Here is a tiny trained network, its code and every weight. The questions are about switching its units off for an input and a class, where a switched-off unit gives its printed mean instead of its output.

import numpy as np


def w(rows, s, z=0):
    codes = np.array(rows[::2]) - 128.0
    scale = np.full(codes.shape[1], s)
    scale[-1] = z or s
    return codes * scale


def norm(h):
    return h / np.sqrt((h * h).mean(-1, keepdims=True) + 1e-5)


def f(y):
    return y / 2 * (1 + np.tanh(0.7978845608 * (y + 0.044715 * y**3)))


def log_softmax(a):
    a = a - a.max(-1, keepdims=True)
    return a - np.log(np.exp(a).sum(-1, keepdims=True))


def net(x, mask):
    res = np.array(x, float).reshape(1, 3) / 4 @ E
    u = 0
    for l in range(2):
        y = f(norm(res) @ A[l][:, :-1].T + A[l][:, -1])
        res = res + np.where(mask[u : u + 10], y, B[l][:, -1]) @ B[l][:, :-1]
        u += 10
    return log_softmax(norm(res)[-1] @ U[:, :-1].T + U[:, -1])


A, B = {}, {}
E = w([
[120,29,254],'x0',
[92,32,115],'x1',
[56,139,197],'x2',
],0.0083)
A[0] = w([
[170,230,78,48],'L0N0',
[121,124,119,150],'L0N1',
[71,36,55,3],'L0N2',
[102,102,43,125],'L0N3',
[3,239,88,208],'L0N4',
[63,221,38,14],'L0N5',
[178,108,167,74],'L0N6',
[188,131,169,52],'L0N7',
[36,79,45,207],'L0N8',
[28,130,188,38],'L0N9',
],0.019,0.0045)
B[0] = w([
[205,209,161,213],'L0N0',
[127,121,132,133],'L0N1',
[205,79,179,177],'L0N2',
[96,81,142,174],'L0N3',
[116,180,42,247],'L0N4',
[146,4,76,216],'L0N5',
[78,92,122,149],'L0N6',
[95,83,112,143],'L0N7',
[137,54,96,204],'L0N8',
[61,196,149,193],'L0N9',
],0.041,0.012)
A[1] = w([
[120,190,148,40],'L1N0',
[76,148,146,100],'L1N1',
[160,235,161,64],'L1N2',
[220,182,150,84],'L1N3',
[94,80,188,138],'L1N4',
[82,196,91,1],'L1N5',
[209,194,136,138],'L1N6',
[140,133,193,251],'L1N7',
[218,108,246,100],'L1N8',
[92,176,254,90],'L1N9',
],0.025,0.0033)
B[1] = w([
[168,82,85,178],'L1N0',
[189,167,100,203],'L1N1',
[129,21,58,226],'L1N2',
[189,168,158,222],'L1N3',
[37,141,176,254],'L1N4',
[31,133,129,215],'L1N5',
[109,216,155,236],'L1N6',
[118,123,190,188],'L1N7',
[182,44,214,248],'L1N8',
[150,254,195,253],'L1N9',
],0.041,0.0073)
U = w([
[4,81,151,108],'0',
[193,200,73,145],'1',
[110,118,119,11],'2',
[154,44,32,152],'3',
[80,213,182,168],'4',
[28,151,47,120],'5',
[212,134,187,123],'6',
[118,33,194,175],'7',
],0.028,0.012)

Each question gives the input, the list of numbers given to net, and the class t.
The units are the neurons (one row each of A and B). Each row of codes is followed by its name. A weight is (code - 128) times the scale printed after its matrix; where a second scale follows, it is the last column's (A, B and U).
mask holds one flag per neuron, layer by layer. A switched-off neuron (its flag False) gives its mean, the last column of its row in B, instead of its output. The means were averaged over made-up inputs and are rounded, as every weight is.
A unit's drop is (log p(t) with every unit on - log p(t) with that unit switched off) / (log p(t) with every unit on - log p(t) with every unit switched off).
The circuit of an input: a set's keep is (log p(t) with only the set's units on - log p(t) with every unit switched off) / (log p(t) with every unit on - log p(t) with every unit switched off). Starting from the 12 units with the biggest drops (on a tie, the unit counted first), units are removed one at a time, each time the one whose removal leaves the highest keep (on an exact tie, the one counted first), for as long as the keep stays at least 0.8.
units of the circuit, in order: the units of the circuit, biggest drop first
k most important neurons: the k neurons with the biggest drops, biggest first
top k neurons in layer l: the k neurons of layer l with the biggest drops, biggest first
input [-8,-1,1], class 3: 2 most important neurons -> [L0N5, L1N9]
input [8,4,3], class 4: top 2 neurons in layer 0 -> [L0N4, L0N5]
input [8,-1,1], class 4: units of the circuit, in order -> [L0N5]
input [-5,-5,5], class 1: units of the circuit, in order -> [L0N0, L0N4]
input [0,3,2], class 7: top 3 neurons in layer 0 -> [L0N2, L0N4, L0N8]
input [-7,-6,8], class 1: top 2 neurons in layer 0 -> [L0N0, L0N9]
input [5,2,3], class 4: 2 most important neurons -> [L0N4, L1N9]
input [-3,-4,-7], class 6: 4 most important neurons -> [L0N0, L0N4, L1N8, L0N9]
input [1,5,7], class 4: 2 most important neurons -> [L0N9, L0N5]
input [1,-5,1], class 1: top 4 neurons in layer 1 -> [L1N6, L1N3, L1N4, L1N2]
input [-1,5,5], class 5: top 3 neurons in layer 1 -> [L1N8, L1N9, L1N7]
input [3,-4,0], class 0: top 3 neurons in layer 0 -> [L0N0, L0N7, L0N4]
input [7,1,-6], class 0: 2 most important neurons -> [L0N0, L0N9]
input [5,4,-8], class 7: 2 most important neurons -> [L0N4, L0N0]
input [2,4,-2], class 7: units of the circuit, in order -> [L0N4]
input [6,-7,0], class 4: 2 most important neurons -> [L0N5, L0N8]
input [-7,2,-7], class 3: top 2 neurons in layer 0 -> [L0N5, L0N3]
input [7,-2,-3], class 0: top 4 neurons in layer 0 -> [L0N0, L0N9, L0N4, L0N7]
input [2,-1,0], class 4: top 3 neurons in layer 0 -> [L0N5, L0N4, L0N8]
input [-4,-4,7], class 5: units of the circuit, in order -> [L0N4]
input [2,0,-6], class 0: top 3 neurons in layer 0 -> [L0N0, L0N4, L0N9]
input [-1,-4,4], class 5: 2 most important neurons -> [L0N4, L1N5]
input [7,3,0], class 4: 3 most important neurons -> [L0N5, L0N4, L0N0]
input [-4,4,-5], class 3: top 2 neurons in layer 0 -> [L0N8, L0N5]
input [8,4,-1], class 4: 4 most important neurons -> [L0N5, L0N4, L0N8, L0N0]
input [-2,-5,0], class 1: 2 most important neurons -> [L0N0, L0N4]
input [-3,-5,2], class 1: units of the circuit, in order -> [L0N4]
input [7,-1,-8], class 0: 2 most important neurons -> [L0N4, L0N0]
input [1,0,-3], class 0: top 3 neurons in layer 0 -> [L0N0, L0N9, L0N4]
